Below are the code and all the weights of a small trained network. Each question names an input and a target symbol and asks about switching units off, where a switched-off unit gives its printed mean instead of its output.

import numpy as np


def w(rows, s, z=0):
    codes = np.array(rows[::2]) - 128.0
    scale = np.full(codes.shape[1], s)
    scale[-1] = z or s
    return codes * scale


def f(y):
    return np.maximum(y, 0)


def softmax(a):
    e = np.exp(a - a.max(-1, keepdims=True))
    return e / e.sum(-1, keepdims=True)


def log_softmax(a):
    a = a - a.max(-1, keepdims=True)
    return a - np.log(np.exp(a).sum(-1, keepdims=True))


def net(x, mask):
    ids = ['βδεζηθμπστφ'.index(c) for c in x.split()]
    T = len(ids)
    res = E[ids] + P[:T]
    u = 0
    for l in range(2):
        q, k, v = (res @ M[l].T for M in (Q, K, V))
        z = softmax(np.where(np.tri(T) > 0, q @ k.T / 2**0.5, -1e9)) @ v
        res = res + np.where(mask[u], z, O[l][:, -1]) @ O[l][:, :-1]
        u += 1
        y = f(res @ A[l][:, :-1].T + A[l][:, -1])
        res = res + np.where(mask[u : u + 16], y, B[l][:, -1]) @ B[l][:, :-1]
        u += 16
    return log_softmax(res[-1] @ U[:, :-1].T + U[:, -1])


Q, K, V, O, A, B = {}, {}, {}, {}, {}, {}
E = w([
[118,156,133],'β',
[95,115,4],'δ',
[221,115,92],'ε',
[113,118,127],'ζ',
[135,132,74],'η',
[106,82,203],'θ',
[46,99,89],'μ',
[144,99,65],'π',
[90,25,119],'σ',
[158,214,99],'τ',
[122,130,110],'φ',
],0.024)
P = w([
[113,172,201],'0',
[249,13,2],'1',
[99,47,199],'2',
[85,79,229],'3',
[83,85,214],'4',
[98,114,195],'5',
],0.0022)
Q[0] = w([
[252,19,194],'0.h1',
[173,235,94],'0.h1',
],0.0043)
K[0] = w([
[198,27,146],'0.h1',
[187,253,2],'0.h1',
],0.0069)
V[0] = w([
[100,42,190],'0.h1',
[128,164,1],'0.h1',
],0.006)
O[0] = w([
[73,149,253,166],'0.h1',
[121,178,182,250],'0.h1',
],0.0074,0.0019)
A[0] = w([
[196,106,160,125],'0.n1',
[236,78,194,241],'0.n2',
[10,147,105,110],'0.n3',
[185,207,196,3],'0.n4',
[216,112,116,175],'0.n5',
[228,148,119,150],'0.n6',
[132,128,100,147],'0.n7',
[147,201,116,55],'0.n8',
[67,147,134,132],'0.n9',
[134,181,84,85],'0.n10',
[59,104,51,114],'0.n11',
[179,75,101,198],'0.n12',
[156,3,140,113],'0.n13',
[107,97,64,110],'0.n14',
[95,187,88,67],'0.n15',
[132,139,171,222],'0.n16',
],0.011,0.0044)
B[0] = w([
[63,110,204,151],'0.n1',
[64,193,193,213],'0.n2',
[92,110,67,232],'0.n3',
[216,96,45,137],'0.n4',
[60,195,150,195],'0.n5',
[122,143,193,194],'0.n6',
[153,130,183,174],'0.n7',
[238,32,96,147],'0.n8',
[90,125,54,188],'0.n9',
[158,107,138,177],'0.n10',
[58,154,97,253],'0.n11',
[112,154,185,220],'0.n12',
[82,178,133,241],'0.n13',
[126,3,118,214],'0.n14',
[109,94,123,171],'0.n15',
[166,211,107,197],'0.n16',
],0.0067,0.0051)
Q[1] = w([
[57,200,141],'1.h1',
[41,197,2],'1.h1',
],0.0086)
K[1] = w([
[1,167,184],'1.h1',
[61,85,113],'1.h1',
],0.0084)
V[1] = w([
[94,202,209],'1.h1',
[166,247,86],'1.h1',
],0.013)
O[1] = w([
[187,64,255,190],'1.h1',
[246,131,136,1],'1.h1',
],0.0066,0.0084)
A[1] = w([
[103,129,46,204],'1.n1',
[161,180,4,129],'1.n2',
[147,120,182,238],'1.n3',
[123,74,97,229],'1.n4',
[62,167,116,39],'1.n5',
[161,220,166,202],'1.n6',
[164,137,172,26],'1.n7',
[125,96,111,188],'1.n8',
[105,123,79,198],'1.n9',
[139,181,168,171],'1.n10',
[167,93,177,254],'1.n11',
[198,105,139,130],'1.n12',
[176,118,64,93],'1.n13',
[103,23,152,104],'1.n14',
[123,116,82,172],'1.n15',
[108,118,71,200],'1.n16',
],0.012,0.0067)
B[1] = w([
[169,187,155,251],'1.n1',
[208,128,100,225],'1.n2',
[92,15,92,207],'1.n3',
[191,182,232,190],'1.n4',
[148,67,26,219],'1.n5',
[190,84,2,183],'1.n6',
[182,217,217,162],'1.n7',
[147,183,195,164],'1.n8',
[110,160,177,221],'1.n9',
[74,117,1,174],'1.n10',
[117,37,102,206],'1.n11',
[90,165,95,157],'1.n12',
[126,118,236,146],'1.n13',
[184,205,111,201],'1.n14',
[120,134,163,184],'1.n15',
[175,171,143,223],'1.n16',
],0.0056,0.016)
U = w([
[115,101,12,215],'β',
[185,210,156,66],'δ',
[174,102,125,136],'ε',
[136,141,130,139],'ζ',
[199,181,215,253],'η',
[143,125,200,112],'θ',
[89,195,59,8],'μ',
[162,169,187,188],'π',
[69,165,152,184],'σ',
[200,143,115,48],'τ',
[156,147,137,160],'φ',
],0.011,0.0061)

Each question gives the input, a string of symbols that net reads in full, and the target symbol t.
The units are the heads (2 rows each of Q, K, V and O) and the neurons (one row each of A and B). Each row of codes is followed by its name. A weight is (code - 128) times the scale printed after its matrix; where a second scale follows, it is the last column's (O, A, B and U).
mask holds one flag per unit, layer by layer, with each layer's heads first. A switched-off unit (its flag False) gives its mean, the last column of its rows in O or B, instead of its output. The means were averaged over made-up inputs and are rounded, as every weight is.
A unit's drop is (log p(t) with every unit on - log p(t) with that unit switched off) / (log p(t) with every unit on - log p(t) with every unit switched off).
The circuit of an input: a set's keep is (log p(t) with only the set's units on - log p(t) with every unit switched off) / (log p(t) with every unit on - log p(t) with every unit switched off). Starting from the 12 units with the biggest drops (on a tie, the unit counted first), units are removed one at a time, each time the one whose removal leaves the highest keep (on an exact tie, the one counted first), for as long as the keep stays at least 0.8.
circuit, biggest first: the units of the circuit, biggest drop first
top k neurons: the k neurons with the biggest drops, biggest first
k most important neurons of layer l: the k neurons of layer l with the biggest drops, biggest first
drop when u is switched off: that unit's drop, to one decimal
input φ π β μ β β, target μ: circuit, biggest first : (1.h1, 0.n14, 0.n3, 0.n9)
input σ η π σ μ π, target σ: 2 most important neurons of layer 1 : (1.n2, 1.n6)
input β σ β, target σ: circuit, biggest first : (1.h1, 1.n2, 0.h1)
input θ η β β σ, target σ: circuit, biggest first : (0.n13, 1.h1, 0.h1)
input β θ η σ ζ, target σ: circuit, biggest first : (1.h1, 0.h1)
input σ μ σ β, target σ: top 4 neurons : (0.n13, 1.n2, 1.n6, 0.n2)
input φ μ β β π θ, target θ: circuit, biggest first : (1.h1, 0.n2, 1.n3, 0.h1)
input β η σ φ, target σ: top 3 neurons : (1.n2, 0.n14, 1.n6)
input η ε δ φ η, target δ: top neuron : (0.n14)
input η μ δ π η, target δ: 2 most important neurons of layer 0 : (0.n2, 0.n13)
input δ β β, target δ: 2 most important neurons of layer 0 : (0.n2, 0.n12)
input δ η τ, target τ: 2 most important neurons of layer 0 : (0.n8, 0.n4)
input δ β δ β δ β, target δ: 2 most important neurons of layer 1 : (1.n1, 1.n3)
input η η μ β μ φ, target μ: 2 most important neurons of layer 0 : (0.n14, 0.n3)
input φ π β η, target η: 4 most important neurons of layer 1 : (1.n5, 1.n10, 1.n3, 1.n6)
input θ τ σ β π π, target σ: 2 most important neurons of layer 0 : (0.n5, 0.n11)
input π β η δ ε, target ε: 2 most important neurons of layer 0 : (0.n2, 0.n6)
input φ μ π, target μ: top 2 neurons : (0.n5, 1.n5)
input η ε ζ ζ, target ε: 2 most important neurons of layer 1 : (1.n11, 1.n3)
input τ δ μ η π, target μ: 2 most important neurons of layer 0 : (0.n5, 0.n14)
input β η β, target β: drop when 1.h1 is switched off : 0.2
input β η β ε, target ε: drop when 1.n3 is switched off : 1.1
input τ η β μ β, target μ: drop when 1.h1 is switched off : 0.7
input ζ β δ μ η, target μ: drop when 0.h1 is switched off : -0.1
input θ β ζ, target θ: top neuron : (0.n2)
input β ζ φ β τ, target τ: most important neuron of layer 0 : (0.n8)
input ζ η η, target η: 2 most important neurons of layer 0 : (0.n2, 0.n13)
